Each row has a hidden stage along a path, written after it and counted from one end. A new block has a new path.
[-190    0   21  178  -50  -40  269   -7 -428  299  -94 -192  174  186
 -149  169 -161  118   33 -441 -103  -46   48 -146 -178  157    9  -21
   52    4  164 -186 -277 -285 -105 -212  -57   -2 -112 -100   63   34
  372]
30
[ -78 -142  -50   56  193  185   93   66  114   76  125  224   73  185
  115  336  -26   40  -13 -311 -225 -132  228  157  141 -118  212  391
  -83   62  180  -95   43 -355 -343  -15 -172 -395   59 -186  170 -310
  170]
30
[ 107  367  -87  137  247   78  286  -83 -184   28  130  214  -41  167
   69   55  277   24  -11 -133   16 -238  170  462  280   70  531  134
  170  305  325  -74  264 -203 -143  196   29   44  143  251   40 -117
   26]
28
[-245   -8  134   66   -6  -74   52   48 -259  128   31 -229   62  -48
  -17  132  -18    6  104 -166  -88  143   60 -223 -408   -4 -106   12
    1  -92  -97   25 -275   88   -8 -178 -247 -111  -52 -161   63   78
  224]
9
[ 106   87   93  203   75 -119  232  -59 -420 -232   96   39 -259 -203
  138 -233   58  110   48 -200  238  -44   67   77    4  153  -80 -176
  -72 -208  -66   95 -145  206   37 -118  -34  222    1  152 -269   92
  -13]
16
[ 154  -69 -152   31  -21   86 -148   12 -274  179  130  140  200   16
   19   10 -135  230  -53 -427   65 -131  -14   44  368   29  250  -70
  101  151  237 -315 -427 -186 -100   31  236  124   18  -65   38 -207
  193]
14
[-166  220 -121  195  -41   25  403  -84 -260  286  -39 -203  158  205
 -106  208  -92   62 -215 -415 -279  -58  137  121  250  242   74   23
   32   51  283 -233  -87 -252 -143  -19  194  -46 -204   -9   97 -120
  223]
8
[-248  411  155  139  -32   44  291   -5 -314   -6   -9 -427 -140 -164
   98 -124   57  -69   40   13 -212  198  293 -174 -124  197 -113  -25
   46 -141 -236  128    1  240  117  -46 -194  169 -181   89   67  124
   73]
7
[  21  155  127 -229  -97  -78  -92 -134  -30  -24  152  -29   60 -282
  353  -29  -68    9  -62   73   18  276  -25  142 -167  253  187  -83
 -187  -90 -329  208 -228  343  268  201 -113 -171  105  -28  182   63
 -164]
16
[ 403 -227  -65 -169   54 -137 -224 -252  214   56  380  234   20 -105
  271  201   66 -107 -212  -65  230  101 -144  365  255  -95  269  260
    3  204  159    4  -91  -18 -232   91  208  -73  247  -64   41 -199
 -237]
15
[-109  270   -9   92  -13  143  406  -17  -40  123   79   83  193  202
  -98  119 -129   40 -195 -379 -227  -25  184  422  281   96  217   76
 -173   33  168  -63   93 -166  -21   62  118 -503 -135    9  317 -132
   91]
10
[ 412 -140   94  -49   84 -121 -129 -116  141  -69  285  106 -191 -326
  426  -59   86 -180 -164  -38  327  217  -44  214  100  -83  -39  128
 -119  -11 -185  189 -111  181 -204  -94  -28   13  227   31  -52  -29
 -275]
20
[-223  -90  252  202   33  -29  422   59 -144 -147  -29 -276 -154  -87
    8  -12  -61  -76  162  -94 -214  143  194 -241 -262   -8 -359  214
 -125 -360 -273  135   25   72 -166 -355 -312  -44 -165  -44   19  149
  197]
16
[  96  175    7 -110 -165   62  203    2  102  322  -18 -147  352  131
   34   76 -231   45 -174 -136 -150  181  -43  180  180  167   95   75
  -43  198    1  -72  -38 -147   43  -34  122 -275  -81   58  426  -48
  125]
26
[ 270 -152  217  151  121  -97  205  -35   -4 -255  198   63 -301 -263
  225 -160   65 -155   11  -48  249  130   51  114  -17 -127 -214  190
 -153 -216 -228  258   69  192 -217 -262 -168   19   68   92  -88   94
 -121]
19
[  81 -240 -140   84   94  153   43   95   24   32   64   63   17  112
  141  203 -134  220   19 -210 -162 -167  149 -129  326    2  -43  338
   64   59  206 -178  -57 -284 -275 -111  -36   37 -102 -124    0 -338
  273]
29
[ 244 -147   55 -209   31 -339  -91 -151  221   68  127  -94  -22 -166
  414  179  139  -93 -139  157  183  317 -251  123 -285   84 -141   57
  -85   34 -166  188 -133  170  -75 -130  -83 -105  270   33  -90  -19
 -209]
21
[ 116  -58 -129 -124  -27  -77 -130 -199   43  305  168 -120  212   34
  115  313   61  -69 -156  -10 -128  104 -108   62  159   39  301  264
  215  248  202 -161 -152 -123 -214  147  169  133   88  -62  170 -204
   26]
5
[ 307  136   18  -43  -84 -125   39 -130 -110   -9  129 -121 -114 -224
  315 -127  -52   75 -128   60  247  154  -43   66  116  276  -78  -63
    7   69  -84  143  -89  244  163   -8   68  224  -29  133  -57   27
 -106]
26
[-101 -374  231   39 -284  -40   48  -66 -216   92   75 -378   98 -145
 -128  -28 -356  -83   22 -262 -139  352   -2 -447 -145  -95 -353  145
  -80 -391 -257   -6 -416   28 -127 -370   -4   68 -208 -227  182   36
  153]
1
[ 226  225 -122  -15  -91  229  -72  -83 -131  129  256  179  138  -90
  137  -85 -206  110 -261 -362   43  -38  156  331  656  135  397  -18
  -32  178  154 -145 -206  -23   57  276  320  -40  -81  -24  256 -219
  -40]
11
[ 220   75 -117  179  165   87  266  -97  -28   53  128  200  -48  -10
  244  109   26  -25 -227 -293  -36 -173  137  386  494  140  292  238
  -49   83  177  -91   63 -183 -335  145   92   30   21   58   56 -160
   15]
23
[ 171 -260  -93   82 -132   25 -182   10 -199  369    2 -245  136 -205
  249   60 -309   51 -187 -437   -6  103  -16 -348  257  146 -170   23
   40   -8  -56 -280 -642 -154 -297 -182  110  359  -97 -230   22  -84
  243]
22
[-260  -60   36  112  -99   86  202   90 -248  212 -105 -206  176   48
   18  177 -337  172    9 -381 -269   20  146 -261 -116  224 -135   55
 -126 -148  -55 -110 -323 -145  -31 -155 -173 -161 -238 -247  169  -19
  392]
28
[  59  461 -120  -71  204  106  107  -38  -42 -189  189  270  -53   40
  238  -14  283  196    3  121  -63 -157  171  478  302  165  511   17
   72  211  167   48  246  116  181  397   16  -95  135  262   26 -250
 -119]
11
[ -53 -121   16 -118 -138    1  -48 -125 -104  271   99  -70  374   36
  -62  223 -152   -3  -27 -129 -222  120 -126  -12  -22   33  361  199
   64   28   27 -134 -290  -89  -77  145   56  -71    5 -143  384  -84
  171]
3
[ 271 -265 -180  -10  -56  161 -177   59   99  216  135   63  142  -18
  232  142 -310  174 -212 -384  -13  -21   60  -56  526   21  -72  192
  -27  134  154 -238 -326 -254 -249 -101  181  -18  -92 -208   97 -348
  164]
27
[  43  100  -92 -304   92 -149  -98 -104  382  138  158  -44  143  110
  276  357  280  -45 -155  225 -150  237  -97  294  -74  -13  146  172
   47  249   88   56  106   -1  -50   89   11 -357  270   70   93 -310
 -196]
6
[ 351 -166   37 -249  -26   29 -285 -142  191   17  334  381  175 -267
  380   75 -152  -23 -161  -64  163  120 -132  380  184   31  477  193
 -215   51 -156  118 -245  160   -5  326   10 -285  211 -139  343 -107
 -176]
18
[-153  -85  -87  169  105   26  302   55  -18  101  -17 -114   22  212
  -12  228   -9   61  -87 -414 -285  -40  185    8  197  -30 -222  143
  -38  -61  204 -235  -57 -355 -372 -314   67 -170  -66  -62  -94 -246
  193]
14
[  84  527  -12   60  257  136  226  -14 -171 -147  102  235 -104  -92
  321 -115  292   62   53  105  -25 -176  205  441  196  227  601   51
   57  160  -20  111  237  137   79  417 -181   72  159  303  102  -23
  -48]
24
[-253  -86  137   43  171 -175  139  -60  -12 -145   69 -310 -244  -75
  172  201  325 -163  146  175 -241  214  134 -228 -410 -100 -243  263
   64 -236 -163  153   71  111 -245 -224 -326   68  104   -4 -193  -67
  -29]
3
[-179  168    6  302   64  209  330  132 -386  115   11   10   98  150
 -214  -23  -92  102   25 -547 -171 -170  273   61  229  -40  117    6
   11  -17  186 -228 -126 -243 -169 -122   20 -105 -168  -22  135  -65
  332]
11
[-173  -87 -119  229  162  -53  343    0 -270    1  -67  -21  -84  186
   69  294    4  246   47 -280 -183 -250  139  -82  -30  228  -80  136
   14  -82  268 -127  -44 -240 -199 -125 -136   36 -108  -71 -236 -175
  314]
29
[-214  225 -143   89   95    5  251   54 -322  289 -146  -49  254  315
  -52  244   52  251   40 -312 -227 -191   44   71  -56  236  266  -84
  130  196  301 -278 -149 -341  -52   11  -30  -73   27   52   31 -127
  356]
28
[-280   47   33  216   66  -15  340  152 -382   57 -117  -75  133  179
 -194   88   -3  215  144 -313 -193 -107   47  -91 -224   43  -57  -77
   -7 -147   92 -119 -179 -102  -43 -193 -158 -153 -103   14   -4  -39
  379]
6
[-189  179 -106  266    9  -19  432  -35 -348  271  -78 -225  119  241
 -174  187  -24   79 -139 -451 -233  -97  121   45  149  173  -18  -19
   83   36  317 -261 -107 -284 -197 -144  153   20 -183   21  -13  -92
  286]
8
[ -88  571  146  166   70   12  629  -38 -274 -254   37  -59 -162   63
  -64 -241  164   67   71   43  -58  -12  226  351   54  196   97  -77
  -25  -57   -8  196  399  191  247   22  -41  -84 -113  388   40  107
  -32]
12
[-221  478   83  126  231  -46  351  -16 -293 -181  -51  -67 -238 -151
  351  -86  321   12   65    4 -140    0  245  190 -197  313  152 -160
  -91 -173 -226  158   57  203   60  125 -311   43  141  238 -166   82
  -65]
19
[ -44  553  -73  105  119  120  503  -74 -150 -110   67   67  -30  174
   12  -36  168  126  -52  -16 -215 -161  242  464  387  247  374   59
   66  134  226   -6  386  -25  108  253  110  -61  -80  322  105 -136
    0]
11
[-181  177   35  363   90  105  394  120 -544   29  -77 -149   -5  104
 -233 -116   66  107  170 -331 -167 -170  194 -140   73   -9   34  -15
  179  -92  124 -192  -88 -141 -169 -171  -58  269 -154  145  -20    7
  370]
5
[ -40  301  146 -167  -77  -22  228   -5  161   -8   59 -197   83   26
  100  -63   22  -29  -49   90 -137  332   73  206  -51   54  -91  -17
 -111   12 -193  155  145  119  178 -122   -9 -370   27  180  222  -18
 -127]
14
[  49 -464   44 -238 -136 -119 -157 -151  153  180  170 -108  308  123
  -87  295  -86  -53   16   -1 -183  265 -233 -124  -89 -229   78  366
  106  -15   55 -107 -208 -194 -239 -141  106 -105  119 -142  248 -243
   45]
0
[ 132   83  -66  179 -125  202  241   10 -353   85   52   43  202   49
 -163 -142 -266  214  -50 -334  -95 -155   58   59  531  125  241   56
   80    2  174 -216 -156 -110  -17   93  249  192 -258   83  254 -125
  277]
5
[ -16  225  172 -117  -28  -40  150   23  121   27   20 -157   31 -141
  296  -77   11  -98 -109  -36  -73  354   68  173 -138   99 -120  -89
 -243 -114 -367  184  -62  153   65 -126 -140 -350  116  106  162   37
 -153]
19
[ 227  -88  -66  -55  -92  -17  -87 -167   34  336  143 -181  156  -76
  176  115  -95 -151 -239 -238  -40  187  -32   33  346   29  107  177
  105  174   60 -212 -270 -200 -323  -59  260  200   58  -63  160 -105
  -10]
17
[-208 -120  172  156  -25  -35  301  127  -25   42  -29 -468  -71   57
 -104   77  -56  -71  103 -105 -227  242  176 -387 -214 -156 -594  222
   29 -164 -108   18   11  -56 -212 -563 -180  -62 -213  -75    4   14
  242]
11
[ -84  630   52  134  153   25  483 -104 -158  -13    1 -168 -179  -42
  260  -53  261 -123  -96   29 -158   40  296  337   89  317  225   16
   12   70  -67  134  307   80   11  156 -121   56   23  297   46   85
  -96]
25
[  40  -51   44  228  -28   42  162  132 -510  -26  -62    3   31 -118
    4 -238 -201  271  115 -410   79 -113   24 -174   78  140  -81 -206
  -45 -209  -78 -142 -429    7   -8 -182  -32  230 -113   36  -76   51
  313]
18
[-134  152  -37  364   93   20  492  153 -495   36 -246 -222  -57   57
   19  -95  -20  237   87 -333 -174 -185  146 -203   69  284 -198 -124
   62 -161   27 -191 -165 -144 -147 -235 -104  336 -179  162 -193   29
  403]
22
[ 137  -27   98 -204   54 -163 -133 -110  198  -33  132 -224 -120 -279
  478   70  186 -148    5  343  -16  331  -38  -82 -195   68  -60  205
   44    5 -317  201  -34  247  -76  -19 -208  154  208   50   -9   -4
 -179]
19
[ -92  390   26   41   31  140  467  -50 -138 -117   40  124  135  155
  -74  -57   50  113    1  -34 -290  -77  130  418  252  165  438   78
  -48  -53   58   26  256   -3  120  269   47 -219  -51  272  294 -126
   31]
3

Each row has a hidden stage along a path, written after it and counted from one end. A new block has a new path.
[  77   26  126 -234  -59  -41  -10  152  173 -208 -126   -4 -183 -628
 -141 -167   92    0   56  246   81  263  158  260  -33  114 -254  121
 -175   30  -30   99  124   83  -58  -72 -243 -228   19 -183  -52 -126
  127]
26
[ 224   44  328 -421   53  -45 -136  339   -8 -175   -7   -4  -86 -714
 -207  -22  -30   46   -9  119  114  460  276  214 -249  215 -181  291
 -385  124   28   90   58   17  -84 -193 -276   27  362 -227 -140 -292
 -132]
16
[ -70 -107  191   29   29 -177  349  156  -84   63   71  -22 -254   62
  224   11  -56  -11   23 -262  322  171  195   -6  120 -418  209  110
  -58 -192 -145  -33   15   75   47 -220  121  -31 -237  270   19  -12
   59]
27
[  13  -39  170 -127  -53 -343  308  183 -352  177 -224   15 -215  -39
   91   61   79   52  -84 -255  103  274  245   26   73  -17   60  155
 -213 -221 -264   21   -6 -142  172 -137   51  -17 -246  425   57  -75
  -23]
9
[-176  176 -167   49   82    3 -222   39 -237  -38 -119  354  -21  145
  -61  168 -128  -12  104  -73 -105 -191 -279  201  -94  -34  337  112
   92  206  314 -261 -222  -81  100   54  164   60   55  -20  107   35
 -123]
37
[ 145 -105  228   90   63  183 -215  258   17 -238  204  113 -141   73
  122  213 -396  153  245  127 -359  290  149  -65  -45   22   30   25
  -28  292 -124   -5 -232   68 -176 -153  109 -102  364 -264  120   19
  186]
36
[  88  -34  271  212   97  224 -106  251   59 -234  524  121 -179  242
  315  118 -519  -25  224  -32   58  198  242 -140   78 -194  238    8
   92  310 -130  -43 -183  305 -100 -200  189   36  291 -149  141   92
  259]
33
[-206  177 -320  128   20  -16 -175 -126 -174  -27 -173  293  -41  163
  -67   55  -29  -17  166  -83 -115 -330 -293  202  -24 -114  263   79
  169  129  263 -238 -129 -124  116  145  158 -112 -147   64  114  141
   40]
34
[  -4  -19   89  134    9   76  128   23  194   -9  323  -81 -167  207
  213 -209 -184  137  285 -369  457   27  299  -88  141 -640  275  188
   23  -95  158  -87   38  229   -3 -112  146  -97  -14  184  -67   75
  112]
23
[  27   53  -77  -66  -42 -355  259   30 -580  117 -175   -8 -224 -230
   39  221  345  221   38 -109  -58  256  203   75  -60   32   35  110
 -278 -206 -251  -29 -129 -196  -10   -9   50   90  -16  468  -50 -101
  -78]
10
[ -82  353  -79 -173  -25  164  -24   64   67   42  -74  179 -276  -82
 -175 -194  117  165  142  -21  105  250  117  263  189  213   28  124
   63   29  382   46  -66  485   88   -3 -146 -227  118  -54  -14  -58
  -57]
9
[ 102   17  284  231   19   32  273  104  219   -7  318    6  -49  229
  109 -248 -289  152  149 -278  279  144  213  -18   76 -530  344   -1
  182   84   86  -35   99  279 -175 -142   30 -112    6   11 -154  273
   37]
22
[  56    7  -88   41   31 -318   63  -48 -564   61   96  269   15 -350
  181  124  226 -104  -68   71   85  -60  167 -112  -20  234  255   38
 -163  205 -379  -91  -35  -61  239  173   46  130 -150  206  133   11
    9]
26
[ 285   54  473  104  -31   41   23  298   23  -52  280   12 -117  178
   74  -17 -467   53    6 -374   92  309  272   -5 -132 -298  184  194
  -14  121 -206  -62  -61   35 -242 -345   70   84  247   94   75  120
  183]
10
[  -2   32 -100   -5  -17 -382  255  -48 -420  164  -52  178  -23 -127
  150  -59  238   59   35  -50  141   -7  288 -114  137  166  214  -14
 -105   43 -167    9   81    4  363  217   17  -32 -299  340  -18   56
  -86]
17
[ 108 -106  220   94  -93   95 -140  230  230 -264  -56  106 -114   29
   46  -16 -333  181  258  227 -345  230  121   35   47   39 -105  -49
    8  221  -47   26 -102   24  -96  -47   40 -253  166 -223  100   87
  241]
38
[-113   49  -72  -58 -161 -422  436   -8 -169  216 -207  203 -219  139
  191 -131  306  277  181 -116  107   75  384 -100  271   56  168   19
  -57 -184  111   -3   54  196  473  145   68 -101 -375  471   15  -72
 -101]
17
[  65   76  181 -108  -48 -314  217  268 -521   57  -82  154 -210 -170
  162  282  143  192  -69  -86   -6  372  285   32  -27  179  174  138
 -294  -78 -190 -132 -248  -70   57 -118  103  372  190  357   65 -238
 -213]
1
[ 108  441  -31 -175  157  105   20  164 -311   82   63  142 -336 -250
 -252  198  118   67 -131  -88 -189  360   -4  329 -176  336   80   44
   84  161  -17   22 -193  281 -340 -236 -200   -9  317 -138  -38  -29
 -100]
20
[  -5  -36  164  230   32   95   33  150  -67 -164  299  -16 -216   59
  218  128 -218   36  161 -148  244  164   69   57  -11 -535  238  107
  -46   -6 -112 -151 -207   88 -261 -219  214  120  217  132   52   54
  172]
35
[ -23  326  -11  -90  -62  -62   68   34   89  227 -260  418 -112  297
 -255 -131    9  249   39 -284 -259  -22  -83  200  -59   85  295  156
  258  105  492 -159  -35  226  119  -53  -63 -194 -103  -40   89   50
 -168]
21
[ 152   40  279 -310 -165  -65  -91  239  256 -184 -234   38 -102 -492
 -202 -271  -36  114   98  144   61  340  270  233  -44  170 -285  248
 -259   23  119   91  137   37   75  -70 -238 -198  105 -109  -30 -176
   69]
10
[  94   48  -98    4   27 -333  153  -62 -591  160  -25  132   13 -328
   63   27  275   -9  -75  -36   90   47  210  -61   15  229  175   18
 -180   98 -375   17   35 -110  182  185  -34    1 -184  299   -7   89
  -48]
15
[ 209   32  417 -261 -141 -122    7  317  296 -212 -120  120  -38 -386
 -171 -233 -137  200  128  183  -40  400  316  177 -117  171 -176  157
 -185  147  190   86  145  122   32 -101 -245 -108  201 -200 -107 -141
  -40]
13
[  78 -135  243 -153    0  -42    5  232  317 -235   -5   87  -71 -119
   27 -119 -261  171  292  228 -182  236  298  -19   41   94 -114   21
  -37  190  167  122  128  117  133  -33  -98 -285   29 -311  -92  -69
   44]
26
[ 100   13  190 -249  -93 -107    4  196  287 -228 -163  -39  -74 -362
 -137 -282 -106  136  226  162   58  248  302  180   -4   77 -259  104
 -156   48  194  142  218    7   97    6 -211 -257   24 -117 -194  -75
   34]
14
[ -25   68  144  -46  -30 -189  223  193 -307   20   62   19 -227  -36
  171  127   59  203   95 -227  296  298  280   59   25 -238  218  208
 -241 -190   35 -131 -172   44   18 -138  146  290  179  397  -57 -182
 -161]
5
[  22  -33  174  278  127  211  -53  199   54 -271  442   57 -130  248
  272   81 -514  -19  262   49   30  142  142  -64  123 -230  210 -134
  171  309  -92    0 -135  223 -152 -103  172  -53  217 -171    4  222
  222]
35
[-226  281 -202  -53   41  244 -119   90  -14  -21 -128  201 -369   15
  -71   18   46   17  112   56   14  130 -122  300  226  145   60   14
  127   44  258  -27 -240  381   18  -36    9 -224   68  -85  131  -22
   47]
38
[-177  -59   67  179  -42  -46  233   96  -23  -69  102   24 -275  128
  269   16  -30   87  203 -119  349  123  103   59  194 -524  235   63
  -36 -179   39 -125 -138  185   -5 -110  225   28  -53  285   39    4
   93]
35
[ 192  -15  430  -85   97   75 -104  379  100 -210  330  162   13  138
  104   25 -538  206  274   29 -100  380  406 -129  -34  113  145   81
  -52  377  204   56  -44  228   72 -123    8   46  434 -280 -108  -52
 -117]
9
[ -68  329   86 -234  -82   99   -9  224  144  -85  -62  201 -289 -152
  -85 -173   21  151  128   73  181  333  219  274  187  259  -11  135
  -22   39  404    9  -84  476  137  -55 -128  -33  223  -60   -4 -191
  -97]
5
[  55   58   56  261 -106   64  178  -22  294  -50  252   20 -199  346
  182 -240 -184  259  347 -213   97   27  291  -79  175 -441  192   -1
  214   16  109  -50   27  297  -70  -36  110 -229  -39  122   -8  221
  256]
24
[ -80   21  -91   56  -22 -314  384   23 -404  122 -323  -64 -159  -49
   74  -23  147   33  -55  -63    4  133  107  109  266   85   16 -155
   -9 -168 -330   88   48 -223   92  106   19 -191 -406  378  -92  200
   10]
3
[ -90   28   34   -8    9 -313  401  150 -383   66 -182  -78 -222   -8
  136   75   54   47  -19 -142  150  229  179  114  179  -66   77  -56
  -87 -212 -209   38  -11 -156   64  -40   76   17 -228  411 -128   51
  -75]
4
[  51  112  353  126  -49 -100  288  275  -74  -78  182    2 -154   74
  153  -21 -204  126   22 -262  381  308  213  142   17 -423  297   94
  -46  -75   24 -149 -101  103 -191 -233  113  306  216  270 -110   31
  -91]
3
[-156   34   25 -167   23   98  -92  208  119 -280  -86   53 -219 -452
  -19  -85    7  -42  161  347  240  246   50  289  161   84 -134   27
 -146   55  184   66  -41  233   57    6  -96 -144  115 -194  -59 -147
   13]
37
[-206   90 -141 -199   72  219 -191  110   46 -155  -20   56 -339 -326
   17  -32   65  -87  177  174  263  173   62  214  233   92  -98  145
 -118   -8  164   51 -114  320  139  -22  -34 -225   57 -126   82 -193
  107]
35
[ 211   83  424  119   63   99   65  324  169 -160  379  123  -47  328
  121 -100 -613   94  181  -67  -66  321  353  -82   68   25  177 -108
  208  391   11  107   32  311  -60 -151   -9  -85  231 -208  -86  238
   90]
11
[ -51  -16   82  217   66  166  -33  204  150 -310  252  144 -132  310
  225   65 -419  219  441  262 -210  185  170  -48  196  -26  129 -241
  185  325  197   33 -167  299  -29   46  148 -131  272 -241  -83  152
   72]
38
[  18  191  170 -286   21   37   44  224  128  -69  -27  105 -171 -349
 -160 -222   13   75   71  105  209  380  232  234   91  226  -53  106
  -81   96  271  142   89  396   90  -67 -252 -170  128 -181 -141 -117
 -130]
13
[ 116  -30   37   -1  152 -371  329   90 -699  141  -28    0 -114 -410
   80  242  179 -187 -299  -16  -40  206   98   27  -53  221   99 -121
 -121   62 -743  100   26 -245  -89  -57  -67   -4 -272  208  -24  140
   23]
24
[  89   90 -146   17   40 -184 -208 -135 -326   88   57  209  217 -200
    8 -159  -18 -188  -25 -230  284 -357   79  -68  -87    6  313  219
  -87  257  -89 -162  125 -239  317  237   31    5 -212  168   74  143
   13]
19
[  71  141  188 -243   54  112  -17  212   59  -10  -19  133 -251 -445
 -159  -93   38  -94 -137   70   87  353   82  244   23  240  -53  142
  -47  111  -68   98   11  338  -72 -211 -245 -220   42 -262   90  -96
   64]
26
[  68  -68  303  240   32  214  -85  224  179 -219  393  177  -87  227
  230    3 -455  102  257   24   31  199  168  -89   88 -255  267    9
   92  296   37  -72 -161  333 -103 -132  157  -26  289 -199   98  123
  163]
35
[  53  -19  239  263   58  229  -85  234   84 -219  362  120 -119  233
  218   64 -442  105  243   19   19  215  125  -39   86 -249  255  -54
   97  275    8  -73 -219  272 -185 -127  175   10  343 -151   51  153
  133]
38
[ -70  269  -70   20   77 -118  -78   14 -232   41  -88  359  165  210
 -170   -6 -161  113  108 -182  -80 -157 -151  177 -136   16  419  105
  148  265  475 -209  -41  -75  151  135   48   81   53    0 -118  138
 -317]
8
[ -64   -7  -61  127   23 -131 -239  -11 -342  -63  -11  347  178 -181
   97    9  -84 -238  -37   38  206 -274 -131   26  -18   16  345  110
  -89  305  -93 -227  -70 -176  275  208  144  114 -119   69  197  106
   16]
37
[-132  -22 -155  -29  -17 -329  348  -53 -285  183  -61  114 -191   -7
  253  -69  273   84  120  -81  221    6  328 -141  297   35  182   -8
  -71 -122  -84   31   64  139  428  161   77 -132 -412  377   12  -24
  -35]
23
[ 181  -60  209 -318  -33  -86 -132  243  135 -265  -32   25 -116 -547
  -73   -9  -32  172  204  238 -106  312  329   85 -178  171 -237  217
 -312  116   70   54   50  -28   10  -85 -166  -71  264 -219  -76 -290
    8]
24
[ 128   73  240 -304 -114 -107   -5  257  210 -202 -171   24 -144 -417
 -163 -189  -46  151  153  156   11  351  303  220  -65  176 -262  161
 -206   38  164  111  128   62   51  -78 -221 -151  135  -97 -119 -175
   11]
13
[  75  -46    1  160   99 -169 -189   -5 -592  -50    9  269  219 -471
   15  144    3 -314 -231  135   54 -130 -203   69 -154  145  283   23
 -145  371 -491 -147  -69 -317    9  154   35  115  -75   -6  156  201
   49]
36
[ 145   36  147 -222   30   -5 -193  271    5 -294  137   27 -122 -154
   40   96 -263  234  373  158 -170  319  423  -15  -90  226 -148  131
 -214  208  170   74  -61   17   78  -30  -25   15  424 -132 -131 -209
  -20]
10
[-229 -140 -148   28   72 -279  323   24 -415   77 -145   25 -282   -4
  275  172  157  -69   63   17   68   70  106  -35  284  -19   82  -91
  -64 -167 -314   63  -43  -60  260   43  156 -173 -449  327   62   21
   88]
32
[ -14  396 -318  -16   80    2   41 -118 -228  186 -249  164 -156   99
 -364   52  166  252   65 -209 -426  -19 -218  320 -145  104  155    2
  262   71  265  -68  -88  -13 -220   22 -106 -280  -13  -17 -123  201
 -127]
19
